How the elements are linked:
j: z315->z462, z469->z335, z872->z702, z870->z84, z848->z883, z288->z845, z807->z445, z702->z901, z365->z897, z298->z491, z99->z506, z207->z311, z462->z309, z335->z927, z845->z871, z299->z872, z237->z90, z868->z658, z960->z861, z812->z782, z291->z459, z310->z775, z193->z763, z309->z960, z658->z807, z445->z894, z84->z286, z276->z597, z897->z583, z14->z831, z992->z371, z906->z237, z279->z868, z286->z882, z140->z489, z107->z609, z566->z793, z550->z992, z831->z662, z899->z705, z597->z315, z797->z246, z775->z895, z168->z78, z662->z193, z861->z848, z609->z279, z511->z386, z506->z899, z491->z14, z459->z310, z489->z299, z522->z812, z901->z20, z707->z503, z371->z107, z505->z469, z78->z797, z776->z667, z927->z108, z583->z405, z108->z906, z405->z566, z894->z839, z839->z288, z20->z291, z782->z854, z854->z276, z33->z570, z131->z707, z793->z168, z667->z365, z882->z140, z246->z550, z386->z207, z653->z144, z871->z511, z503->z653, z311->z33, z781->z298, z144->z99, z705->z776, z90->z781, z883->z505, z570->z522, z763->z870, z895->z131
t: z315->z505, z469->z781, z872->z775, z870->z872, z848->z906, z288->z33, z807->z511, z702->z895, z365->z78, z298->z870, z99->z897, z207->z854, z462->z469, z335->z298, z845->z570, z299->z310, z237->z662, z868->z845, z960->z927, z812->z309, z291->z503, z310->z144, z193->z489, z309->z335, z658->z871, z445->z386, z84->z702, z276->z848, z897->z797, z14->z286, z992->z807, z906->z831, z279->z288, z286->z901, z140->z291, z107->z894, z566->z992, z550->z658, z831->z882, z899->z405, z597->z883, z797->z279, z775->z99, z168->z107, z662->z140, z861->z108, z609->z839, z511->z812, z506->z583, z491->z84, z459->z653, z489->z459, z522->z462, z901->z131, z707->z705, z371->z445, z505->z90, z78->z609, z776->z793, z927->z491, z583->z246, z108->z14, z405->z550, z894->z207, z839->z311, z20->z707, z782->z960, z854->z861, z33->z597, z131->z899, z793->z371, z667->z168, z882->z20, z246->z868, z386->z782, z653->z667, z871->z522, z503->z776, z311->z276, z781->z763, z144->z365, z705->z566, z90->z193, z883->z237, z570->z315, z763->z299, z895->z506
m: z315->z960, z469->z108, z872->z20, z870->z882, z848->z469, z288->z511, z807->z839, z702->z291, z365->z405, z298->z831, z99->z705, z207->z570, z462->z861, z335->z906, z845->z386, z299->z901, z237->z298, z868->z445, z960->z883, z812->z276, z291->z775, z310->z131, z193->z84, z309->z848, z658->z894, z445->z288, z84->z140, z276->z462, z897->z566, z14->z193, z992->z609, z906->z781, z279->z807, z286->z489, z140->z872, z107->z868, z566->z78, z550->z107, z831->z763, z899->z667, z597->z309, z797->z992, z775->z707, z168->z246, z662->z870, z861->z505, z609->z658, z511->z311, z506->z776, z491->z662, z459->z895, z489->z702, z522->z854, z901->z459, z707->z144, z371->z279, z505->z927, z78->z550, z776->z897, z927->z237, z583->z793, z108->z90, z405->z168, z894->z845, z839->z871, z20->z310, z782->z597, z854->z315, z33->z812, z131->z653, z793->z797, z667->z583, z882->z299, z246->z371, z386->z33, z653->z506, z871->z207, z503->z99, z311->z522, z781->z14, z144->z899, z705->z365, z90->z491, z883->z335, z570->z782, z763->z286, z895->z503
i: z315->z854, z469->z848, z872->z140, z870->z662, z848->z309, z288->z445, z807->z279, z702->z489, z365->z705, z298->z237, z99->z503, z207->z871, z462->z276, z335->z883, z845->z894, z299->z882, z237->z927, z868->z107, z960->z315, z812->z33, z291->z702, z310->z20, z193->z14, z309->z597, z658->z609, z445->z868, z84->z193, z276->z812, z897->z776, z14->z781, z992->z797, z906->z335, z279->z371, z286->z763, z140->z84, z107->z550, z566->z897, z550->z78, z831->z298, z899->z144, z597->z782, z797->z793, z775->z291, z168->z405, z662->z491, z861->z462, z609->z992, z511->z288, z506->z653, z491->z90, z459->z901, z489->z286, z522->z311, z901->z299, z707->z775, z371->z246, z505->z861, z78->z566, z776->z506, z927->z505, z583->z667, z108->z469, z405->z365, z894->z658, z839->z807, z20->z872, z782->z570, z854->z522, z33->z386, z131->z310, z793->z583, z667->z899, z882->z870, z246->z168, z386->z845, z653->z131, z871->z839, z503->z895, z311->z511, z781->z906, z144->z707, z705->z99, z90->z108, z883->z960, z570->z207, z763->z831, z895->z459
p: z315->z522, z469->z309, z872->z84, z870->z491, z848->z597, z288->z868, z807->z371, z702->z286, z365->z99, z298->z927, z99->z895, z207->z839, z462->z812, z335->z960, z845->z658, z299->z870, z237->z505, z868->z550, z960->z854, z812->z386, z291->z489, z310->z872, z193->z781, z309->z782, z658->z992, z445->z107, z84->z14, z276->z33, z897->z506, z14->z906, z992->z793, z906->z883, z279->z246, z286->z831, z140->z193, z107->z78, z566->z776, z550->z566, z831->z237, z899->z707, z597->z570, z797->z583, z775->z702, z168->z365, z662->z90, z861->z276, z609->z797, z511->z445, z506->z131, z491->z108, z459->z299, z489->z763, z522->z511, z901->z882, z707->z291, z371->z168, z505->z462, z78->z897, z776->z653, z927->z861, z583->z899, z108->z848, z405->z705, z894->z609, z839->z279, z20->z140, z782->z207, z854->z311, z33->z845, z131->z20, z793->z667, z667->z144, z882->z662, z246->z405, z386->z894, z653->z310, z871->z807, z503->z459, z311->z288, z781->z335, z144->z775, z705->z503, z90->z469, z883->z315, z570->z871, z763->z298, z895->z901

In the rows, zero is written as 413.

The rows follow the links: the fewer symbols apart two elements are, the more alike their rows tend to be.

Each row is also shifted at random along 3 hidden directions that mean nothing.

Name the element of each row.
[258, 422, 534, 401, 444, 423, 362, 334, 317, 380, 497, 442, 442, 550, 433, 321, 400, 455, 383, 414, 431, 403, 508, 489, 442, 509, 361, 358, 265, 400, 409, 414, 444, 360, 375, 418, 426, 436, 468, 404, 438, 435, 351] | z291
[403, 409, 431, 437, 441, 413, 454, 494, 404, 414, 417, 476, 338, 358, 483, 448, 426, 441, 440, 355, 470, 500, 374, 372, 466, 407, 487, 531, 462, 422, 296, 431, 482, 420, 415, 393, 405, 407, 419, 374, 398, 454, 400] | z861
[911, 410, 360, 332, 458, 371, 419, 329, 453, 522, 376, 411, 412, 338, 321, 439, 383, 492, 404, 408, 427, 443, 375, 449, 374, 482, 468, 469, 463, 296, 469, 365, 364, 437, 496, 422, 410, 443, 365, 409, 442, 253, 422] | z782
[511, 419, 421, 455, 412, 384, 387, 446, 423, 417, 440, 395, 411, 455, 402, 361, 410, 412, 340, 474, 436, 324, 433, 402, 384, 429, 402, 332, 337, 446, 306, 340, 442, 335, 401, 434, 449, 458, 443, 416, 437, 426, 340] | z489
[561, 403, 405, 404, 454, 373, 443, 523, 486, 420, 381, 457, 334, 305, 453, 443, 381, 478, 415, 395, 465, 465, 382, 330, 450, 337, 517, 529, 497, 409, 285, 404, 497, 444, 401, 386, 449, 413, 376, 404, 367, 397, 369] | z848
[230, 461, 464, 397, 374, 465, 327, 362, 483, 437, 355, 455, 382, 532, 372, 305, 354, 535, 455, 372, 421, 428, 452, 441, 409, 401, 335, 401, 350, 389, 490, 390, 420, 458, 397, 397, 428, 405, 372, 378, 382, 350, 375] | z144
[262, 376, 400, 332, 331, 452, 437, 441, 475, 355, 412, 366, 389, 384, 431, 377, 459, 347, 386, 411, 406, 397, 386, 422, 417, 429, 427, 421, 499, 347, 392, 356, 420, 476, 491, 382, 450, 306, 362, 464, 335, 401, 421] | z445
[435, 417, 393, 397, 465, 438, 476, 351, 355, 492, 433, 414, 422, 344, 423, 485, 446, 417, 409, 388, 440, 449, 367, 455, 394, 491, 479, 473, 431, 355, 417, 412, 348, 401, 505, 440, 377, 419, 419, 389, 468, 352, 458] | z522
[115, 367, 434, 470, 334, 364, 509, 524, 426, 362, 440, 371, 398, 360, 430, 442, 513, 265, 350, 452, 389, 435, 355, 335, 453, 289, 478, 425, 485, 417, 356, 459, 351, 477, 487, 366, 374, 311, 433, 416, 348, 508, 450] | z279
[132, 419, 445, 539, 478, 292, 519, 563, 423, 443, 515, 386, 423, 338, 453, 449, 461, 365, 223, 508, 437, 358, 389, 278, 424, 175, 495, 387, 330, 513, 188, 523, 382, 324, 431, 430, 414, 428, 520, 389, 467, 517, 307] | z901
[189, 460, 506, 431, 428, 402, 396, 361, 404, 455, 457, 458, 437, 515, 386, 344, 413, 456, 417, 390, 419, 443, 463, 418, 437, 393, 321, 397, 325, 407, 459, 520, 377, 392, 405, 404, 375, 430, 476, 393, 437, 448, 365] | z707
[431, 438, 501, 394, 462, 336, 393, 349, 415, 447, 480, 427, 459, 486, 357, 340, 388, 464, 363, 434, 410, 411, 485, 413, 425, 384, 342, 376, 319, 381, 448, 504, 383, 375, 397, 409, 407, 444, 472, 424, 448, 417, 329] | z775
[779, 428, 446, 368, 469, 276, 407, 334, 386, 439, 537, 392, 509, 470, 344, 372, 422, 421, 332, 457, 407, 370, 456, 426, 397, 406, 310, 327, 303, 391, 425, 535, 386, 298, 393, 444, 416, 466, 525, 435, 489, 460, 327] | z20
[541, 397, 396, 381, 501, 432, 361, 440, 476, 393, 332, 431, 384, 331, 417, 426, 278, 458, 482, 437, 412, 400, 511, 361, 422, 425, 454, 435, 502, 407, 411, 321, 516, 468, 305, 390, 480, 487, 312, 517, 375, 353, 383] | z237
[591, 392, 381, 370, 498, 386, 409, 489, 496, 396, 360, 437, 378, 293, 436, 450, 308, 465, 439, 428, 423, 421, 449, 328, 441, 341, 478, 480, 512, 416, 354, 387, 520, 450, 326, 385, 479, 454, 339, 483, 372, 373, 364] | z927
[852, 419, 421, 353, 413, 373, 331, 332, 408, 409, 457, 394, 466, 513, 344, 326, 381, 443, 382, 453, 421, 326, 471, 475, 370, 527, 319, 309, 314, 385, 415, 354, 443, 323, 383, 439, 460, 475, 448, 435, 452, 389, 343] | z299
[93, 407, 412, 345, 359, 499, 476, 361, 332, 345, 507, 397, 446, 425, 511, 423, 538, 278, 443, 344, 415, 426, 371, 480, 429, 536, 347, 420, 442, 382, 421, 471, 396, 370, 489, 427, 387, 317, 468, 437, 423, 514, 472] | z839
[142, 345, 492, 442, 318, 453, 389, 409, 308, 297, 395, 400, 403, 514, 436, 384, 440, 351, 427, 420, 372, 449, 437, 482, 461, 463, 475, 400, 396, 403, 496, 338, 401, 526, 396, 363, 387, 334, 370, 372, 312, 427, 506] | z992
[737, 371, 387, 393, 356, 318, 404, 342, 324, 353, 443, 362, 501, 464, 342, 455, 451, 355, 406, 439, 334, 422, 388, 472, 406, 385, 378, 350, 385, 418, 588, 514, 338, 436, 381, 418, 358, 373, 447, 386, 414, 443, 498] | z797
[596, 435, 339, 399, 496, 347, 553, 358, 346, 526, 517, 390, 496, 285, 407, 560, 517, 339, 373, 394, 414, 441, 314, 414, 379, 413, 411, 455, 442, 390, 426, 598, 280, 315, 522, 468, 323, 424, 532, 407, 544, 450, 457] | z570
[590, 410, 432, 411, 441, 330, 384, 443, 466, 423, 447, 382, 426, 423, 369, 353, 372, 466, 293, 491, 431, 333, 448, 382, 394, 345, 435, 349, 333, 413, 311, 368, 435, 370, 405, 420, 478, 450, 429, 427, 422, 375, 304] | z702
[362, 427, 432, 463, 485, 479, 394, 378, 331, 411, 410, 453, 434, 424, 439, 449, 378, 340, 545, 401, 401, 413, 513, 419, 429, 556, 334, 393, 434, 454, 461, 411, 453, 370, 321, 421, 379, 514, 434, 493, 464, 489, 450] | z298
[648, 403, 441, 315, 435, 475, 341, 365, 389, 355, 388, 484, 364, 457, 459, 371, 352, 502, 524, 328, 454, 485, 459, 477, 463, 584, 401, 492, 451, 361, 431, 349, 548, 439, 349, 394, 454, 432, 363, 420, 363, 379, 405] | z883
[277, 413, 460, 469, 479, 285, 457, 522, 509, 461, 446, 387, 410, 348, 376, 389, 370, 464, 232, 513, 428, 360, 438, 290, 420, 169, 502, 390, 357, 433, 260, 446, 394, 416, 423, 400, 461, 427, 423, 423, 412, 391, 281] | z459
[267, 439, 411, 560, 436, 445, 436, 473, 373, 457, 414, 430, 403, 417, 429, 447, 442, 298, 468, 441, 424, 372, 438, 354, 398, 469, 365, 365, 405, 509, 340, 395, 404, 330, 390, 429, 364, 502, 472, 441, 485, 526, 422] | z193
[325, 396, 307, 367, 454, 378, 545, 480, 506, 464, 438, 336, 431, 197, 440, 519, 465, 359, 289, 457, 412, 367, 308, 334, 369, 254, 504, 450, 513, 393, 310, 467, 348, 405, 534, 437, 437, 353, 406, 460, 434, 381, 401] | z511

Complete each set of four: the symbols that take the first to the second take the third to the fourth, perhaps in another order.
Answers are names.
[164, 437, 538, 423, 455, 406, 396, 343, 315, 407, 516, 449, 454, 538, 431, 341, 417, 428, 388, 403, 428, 429, 500, 460, 451, 464, 343, 384, 277, 409, 421, 488, 407, 356, 387, 414, 390, 441, 499, 399, 450, 468, 357]
to [572, 445, 278, 432, 371, 315, 412, 524, 628, 462, 312, 356, 397, 307, 334, 443, 368, 518, 311, 466, 379, 348, 301, 290, 340, 62, 447, 399, 442, 488, 400, 470, 370, 452, 414, 427, 458, 373, 360, 368, 387, 330, 370]
as [667, 364, 424, 373, 330, 326, 432, 366, 373, 365, 459, 367, 473, 449, 336, 408, 482, 293, 413, 432, 344, 433, 400, 438, 429, 432, 359, 374, 448, 356, 541, 483, 338, 456, 439, 380, 354, 349, 448, 433, 375, 470, 478]
to z386

[732, 411, 347, 329, 468, 391, 454, 332, 433, 508, 415, 383, 443, 307, 360, 469, 409, 446, 380, 417, 419, 413, 367, 451, 364, 455, 464, 451, 466, 318, 452, 403, 345, 414, 504, 441, 411, 420, 387, 436, 464, 281, 432]
to [359, 391, 358, 309, 367, 424, 474, 416, 475, 388, 448, 356, 429, 337, 436, 417, 469, 338, 372, 408, 404, 379, 356, 413, 394, 406, 411, 420, 503, 348, 395, 419, 392, 427, 499, 405, 440, 321, 400, 476, 380, 412, 423]
as [569, 474, 472, 353, 412, 380, 339, 282, 437, 469, 438, 451, 467, 541, 319, 316, 387, 487, 458, 375, 401, 429, 474, 459, 403, 453, 240, 368, 338, 354, 563, 516, 378, 390, 397, 413, 387, 447, 458, 421, 446, 408, 371]
to z901

[572, 398, 473, 349, 439, 374, 323, 383, 468, 399, 406, 399, 413, 480, 351, 288, 304, 543, 316, 483, 428, 344, 511, 443, 398, 425, 435, 352, 322, 353, 378, 284, 471, 431, 381, 400, 513, 442, 355, 438, 370, 289, 296]
to [491, 435, 395, 518, 434, 425, 395, 461, 441, 464, 376, 410, 397, 402, 372, 418, 395, 345, 462, 462, 415, 351, 451, 354, 377, 463, 375, 353, 426, 464, 366, 339, 415, 366, 387, 426, 402, 510, 418, 462, 455, 444, 404]
as [319, 426, 441, 484, 450, 417, 508, 437, 321, 483, 460, 475, 369, 372, 467, 496, 499, 386, 436, 349, 467, 517, 341, 402, 450, 456, 483, 524, 420, 419, 332, 485, 378, 377, 490, 428, 325, 417, 488, 336, 466, 469, 448]
to z871

[292, 442, 370, 603, 490, 353, 520, 556, 425, 499, 436, 410, 425, 283, 417, 537, 460, 252, 413, 483, 400, 373, 398, 239, 398, 290, 407, 389, 458, 539, 290, 515, 356, 317, 399, 432, 342, 512, 511, 473, 520, 570, 412]
to [902, 406, 392, 361, 431, 296, 362, 431, 536, 444, 417, 361, 436, 402, 307, 338, 337, 492, 283, 519, 417, 302, 448, 375, 359, 339, 418, 326, 364, 379, 338, 329, 438, 377, 402, 422, 504, 464, 387, 452, 414, 317, 288]
as [445, 353, 445, 368, 314, 389, 396, 415, 428, 340, 396, 373, 402, 446, 363, 371, 436, 347, 401, 441, 371, 418, 419, 435, 436, 428, 437, 391, 468, 344, 483, 346, 393, 523, 450, 352, 411, 327, 355, 429, 310, 399, 451]
to z511

[120, 385, 392, 314, 363, 518, 435, 387, 424, 353, 420, 381, 402, 389, 490, 394, 457, 370, 409, 381, 424, 397, 394, 469, 411, 498, 426, 433, 473, 352, 393, 339, 430, 444, 486, 413, 456, 323, 367, 453, 365, 387, 441]
to [647, 375, 304, 240, 394, 409, 411, 428, 624, 423, 337, 322, 396, 254, 358, 392, 348, 471, 318, 467, 406, 330, 371, 391, 352, 335, 498, 426, 546, 290, 388, 266, 427, 507, 506, 396, 541, 343, 261, 506, 326, 214, 365]
as [120, 398, 389, 321, 403, 526, 451, 358, 374, 374, 446, 386, 422, 383, 503, 420, 471, 374, 412, 363, 427, 405, 384, 493, 408, 528, 423, 440, 449, 364, 406, 372, 416, 410, 489, 433, 440, 343, 391, 445, 406, 388, 455]
to z511

[590, 386, 407, 345, 332, 350, 463, 369, 383, 368, 503, 370, 479, 434, 370, 413, 527, 255, 424, 400, 362, 431, 375, 434, 424, 459, 305, 379, 469, 352, 507, 531, 342, 403, 472, 393, 355, 338, 487, 456, 404, 519, 469]
to [369, 381, 388, 322, 336, 424, 440, 425, 480, 365, 417, 365, 408, 372, 410, 382, 460, 340, 381, 414, 399, 399, 380, 415, 410, 421, 407, 414, 507, 335, 411, 374, 406, 466, 489, 385, 443, 321, 373, 469, 341, 409, 426]
as [526, 394, 310, 326, 462, 391, 487, 424, 518, 487, 393, 341, 422, 230, 394, 485, 401, 434, 310, 455, 414, 369, 339, 382, 356, 330, 519, 454, 503, 350, 369, 377, 361, 442, 516, 428, 461, 379, 345, 458, 417, 276, 401]
to z570

[585, 429, 367, 501, 483, 375, 432, 471, 465, 485, 387, 408, 429, 322, 361, 471, 379, 331, 459, 474, 392, 362, 452, 305, 385, 389, 381, 374, 472, 466, 391, 418, 399, 370, 365, 418, 390, 520, 425, 506, 476, 461, 405]
to [509, 424, 373, 523, 421, 393, 401, 537, 538, 483, 325, 387, 358, 341, 356, 414, 356, 386, 386, 512, 419, 316, 432, 296, 363, 347, 450, 361, 450, 459, 295, 275, 422, 401, 406, 405, 446, 493, 361, 467, 425, 387, 358]
as [489, 487, 376, 393, 348, 421, 373, 310, 391, 430, 443, 436, 473, 535, 382, 395, 459, 444, 490, 323, 387, 433, 370, 472, 382, 413, 213, 372, 334, 465, 568, 586, 362, 338, 384, 458, 352, 402, 508, 348, 478, 486, 450]
to z897

[758, 395, 399, 307, 480, 436, 333, 379, 461, 371, 345, 446, 402, 378, 410, 394, 275, 492, 512, 403, 415, 418, 512, 426, 430, 500, 399, 436, 490, 367, 465, 331, 544, 456, 293, 393, 495, 479, 313, 511, 375, 331, 386]
to [421, 418, 428, 466, 439, 405, 478, 457, 379, 475, 424, 467, 347, 362, 452, 469, 452, 429, 426, 365, 466, 507, 346, 393, 447, 431, 501, 526, 445, 402, 320, 434, 403, 412, 480, 412, 364, 415, 438, 345, 434, 422, 428]
as [402, 409, 422, 428, 503, 456, 385, 421, 393, 394, 374, 444, 409, 370, 444, 444, 335, 398, 509, 415, 406, 417, 507, 383, 437, 479, 408, 427, 466, 441, 424, 379, 490, 418, 314, 403, 429, 494, 376, 503, 427, 430, 418]
to z960

[203, 356, 495, 315, 280, 543, 325, 327, 353, 277, 384, 413, 379, 569, 439, 287, 426, 379, 493, 368, 401, 444, 479, 557, 449, 646, 386, 401, 437, 302, 517, 240, 463, 532, 432, 355, 436, 314, 319, 429, 279, 379, 477]
to [193, 404, 446, 442, 444, 508, 450, 386, 328, 463, 393, 457, 354, 395, 470, 446, 430, 447, 433, 362, 468, 485, 389, 474, 430, 531, 532, 508, 415, 370, 376, 327, 394, 450, 492, 415, 384, 409, 381, 353, 422, 341, 455]
as [467, 427, 395, 462, 511, 410, 432, 434, 389, 437, 417, 434, 441, 340, 423, 484, 376, 335, 494, 433, 400, 407, 476, 345, 419, 437, 367, 408, 466, 466, 425, 470, 441, 368, 326, 416, 386, 509, 444, 507, 469, 494, 422]
to z901

[537, 417, 415, 447, 440, 378, 476, 448, 403, 489, 430, 459, 361, 348, 426, 470, 459, 426, 422, 377, 463, 498, 344, 381, 434, 420, 489, 525, 452, 389, 334, 457, 397, 410, 479, 410, 364, 418, 442, 353, 438, 419, 417]
to [913, 411, 391, 338, 445, 359, 407, 403, 444, 436, 418, 456, 390, 371, 391, 427, 395, 471, 461, 363, 439, 483, 391, 407, 439, 458, 404, 493, 479, 360, 402, 448, 469, 407, 406, 406, 420, 431, 419, 406, 411, 399, 390]
as [428, 401, 312, 488, 378, 309, 464, 522, 459, 394, 377, 345, 438, 319, 396, 516, 431, 417, 299, 481, 362, 380, 298, 325, 381, 97, 508, 395, 409, 528, 409, 519, 344, 445, 394, 434, 403, 358, 414, 344, 403, 423, 449]
to z797

[254, 415, 443, 474, 444, 420, 495, 505, 350, 408, 466, 489, 351, 366, 534, 480, 474, 393, 450, 337, 471, 521, 360, 370, 483, 409, 472, 533, 442, 458, 282, 503, 464, 378, 419, 410, 364, 404, 474, 353, 422, 530, 421]
to [337, 399, 459, 361, 453, 505, 363, 421, 373, 329, 383, 489, 347, 429, 514, 395, 341, 473, 520, 346, 457, 480, 478, 453, 481, 534, 445, 497, 450, 406, 388, 335, 567, 450, 317, 387, 464, 429, 349, 430, 355, 402, 407]
as [663, 366, 416, 259, 308, 429, 360, 335, 462, 349, 395, 376, 422, 463, 351, 321, 423, 376, 438, 405, 382, 403, 431, 488, 412, 539, 349, 383, 489, 277, 532, 331, 414, 498, 458, 369, 444, 331, 340, 478, 324, 361, 441]
to z839

[405, 408, 344, 460, 368, 366, 421, 429, 359, 364, 411, 369, 463, 416, 415, 487, 451, 401, 374, 423, 363, 401, 337, 417, 394, 260, 431, 377, 366, 513, 484, 515, 360, 413, 371, 441, 381, 371, 439, 327, 419, 451, 485]
to [529, 414, 360, 387, 348, 429, 347, 334, 348, 344, 383, 395, 464, 509, 399, 421, 412, 457, 440, 386, 366, 401, 376, 499, 387, 399, 362, 362, 345, 462, 570, 445, 401, 422, 351, 447, 404, 370, 403, 337, 406, 392, 488]
as [473, 465, 346, 409, 349, 422, 376, 339, 365, 382, 433, 410, 478, 509, 412, 432, 460, 434, 461, 348, 377, 413, 346, 480, 376, 383, 276, 367, 336, 492, 552, 560, 373, 349, 368, 467, 364, 384, 484, 323, 467, 474, 478]
to z667

[381, 475, 400, 397, 362, 424, 345, 373, 496, 453, 367, 432, 412, 497, 361, 343, 389, 515, 450, 372, 399, 415, 405, 419, 389, 345, 302, 390, 370, 429, 502, 461, 397, 418, 400, 417, 410, 400, 411, 374, 414, 383, 393]
to [489, 357, 479, 299, 289, 480, 332, 297, 355, 304, 403, 403, 421, 561, 383, 303, 430, 363, 494, 376, 375, 438, 469, 544, 441, 633, 342, 375, 435, 294, 569, 308, 426, 510, 427, 362, 412, 334, 357, 441, 305, 390, 484]
as [373, 439, 396, 553, 460, 406, 453, 482, 402, 474, 417, 417, 425, 368, 405, 478, 436, 289, 454, 456, 404, 368, 437, 320, 390, 426, 362, 366, 432, 500, 351, 439, 386, 327, 389, 429, 359, 517, 479, 467, 495, 527, 419]
to z707

